Below is a small trained network, with its code and all its weights. Each question gives an input and a class and asks what happens when units are switched off, that is, made to give their printed mean instead of their output.

import numpy as np


def w(rows, s, z=0):
    codes = np.array(rows[::2]) - 128.0
    scale = np.full(codes.shape[1], s)
    scale[-1] = z or s
    return codes * scale


def f(y):
    return y / 2 * (1 + np.tanh(0.7978845608 * (y + 0.044715 * y**3)))


def log_softmax(a):
    a = a - a.max(-1, keepdims=True)
    return a - np.log(np.exp(a).sum(-1, keepdims=True))


def net(x, mask):
    res = np.array(x, float).reshape(1, 3) / 4 @ E
    y = f(res @ A[0][:, :-1].T + A[0][:, -1])
    res = res + np.where(mask, y, B[0][:, -1]) @ B[0][:, :-1]
    return log_softmax(res[-1] @ U[:, :-1].T + U[:, -1])


A, B = {}, {}
E = w([
[83,80,112,123,190],'x0',
[92,178,55,6,165],'x1',
[106,126,206,91,136],'x2',
],0.012)
A[0] = w([
[123,129,103,99,162,26],'n1',
[120,130,180,84,132,13],'n2',
[111,141,201,37,132,138],'n3',
[155,213,128,96,54,97],'n4',
[101,76,99,113,209,167],'n5',
[126,175,105,55,119,234],'n6',
[126,154,107,93,112,4],'n7',
[138,136,3,134,104,162],'n8',
],0.019,0.0041)
B[0] = w([
[82,88,76,193,88,173],'n1',
[117,112,2,208,177,158],'n2',
[149,164,173,130,225,219],'n3',
[113,34,98,46,151,207],'n4',
[143,66,118,56,123,220],'n5',
[154,143,172,148,43,254],'n6',
[88,69,32,227,92,165],'n7',
[145,167,169,139,235,241],'n8',
],0.029,0.015)
U = w([
[88,51,102,49,145,148],'0',
[146,47,190,247,83,143],'1',
[136,153,110,164,211,115],'2',
[134,179,221,37,113,252],'3',
[70,177,128,120,88,83],'4',
[139,192,109,132,74,96],'5',
[50,154,153,118,93,86],'6',
[68,197,136,103,64,87],'7',
],0.013)

Each question gives the input, the list of numbers given to net, and the class t.
The units are the neurons (one row each of A and B). Each row of codes is followed by its name. A weight is (code - 128) times the scale printed after its matrix; where a second scale follows, it is the last column's (A, B and U).
mask holds one flag per neuron, in row order. A switched-off neuron (its flag False) gives its mean, the last column of its row in B, instead of its output. The means were averaged over made-up inputs and are rounded, as every weight is.
A unit's drop is (log p(t) with every unit on - log p(t) with that unit switched off) / (log p(t) with every unit on - log p(t) with every unit switched off).
The circuit of an input: a set's keep is (log p(t) with only the set's units on - log p(t) with every unit switched off) / (log p(t) with every unit on - log p(t) with every unit switched off). Starting from all 8 units, units are removed one at a time, each time the one whose removal leaves the highest keep (on an exact tie, the one counted first), for as long as the keep stays at least 0.8.
circuit, biggest first: the units of the circuit, biggest drop first
unit that matters most: the unit with the biggest drop
k most important neurons: the k neurons with the biggest drops, biggest first
drop when u is switched off: that unit's drop, to one decimal
input [-5,-3,-3], class 0: unit that matters most : n6
input [2,4,-5], class 2: 2 most important neurons : [n8 n4]
input [5,2,6], class 2: 3 most important neurons : [n3 n4 n2]
input [-6,0,-6], class 0: 4 most important neurons : [n4 n3 n6 n2]
input [0,2,-2], class 3: 2 most important neurons : [n2 n7]
input [-6,8,1], class 1: 3 most important neurons : [n6 n7 n5]
input [-2,5,3], class 1: 2 most important neurons : [n6 n8]
input [4,2,-6], class 2: 2 most important neurons : [n8 n4]
input [8,-7,8], class 0: 2 most important neurons : [n8 n6]
input [5,-5,2], class 0: 3 most important neurons : [n6 n8 n3]
input [-3,-2,-6], class 2: 3 most important neurons : [n6 n5 n8]
input [2,0,2], class 3: drop when n7 is switched off : 0.6
input [-2,6,3], class 1: drop when n6 is switched off : 1.1
input [-3,7,-1], class 1: circuit, biggest first : [n6]
input [-8,-6,-2], class 0: drop when n4 is switched off : 0.2
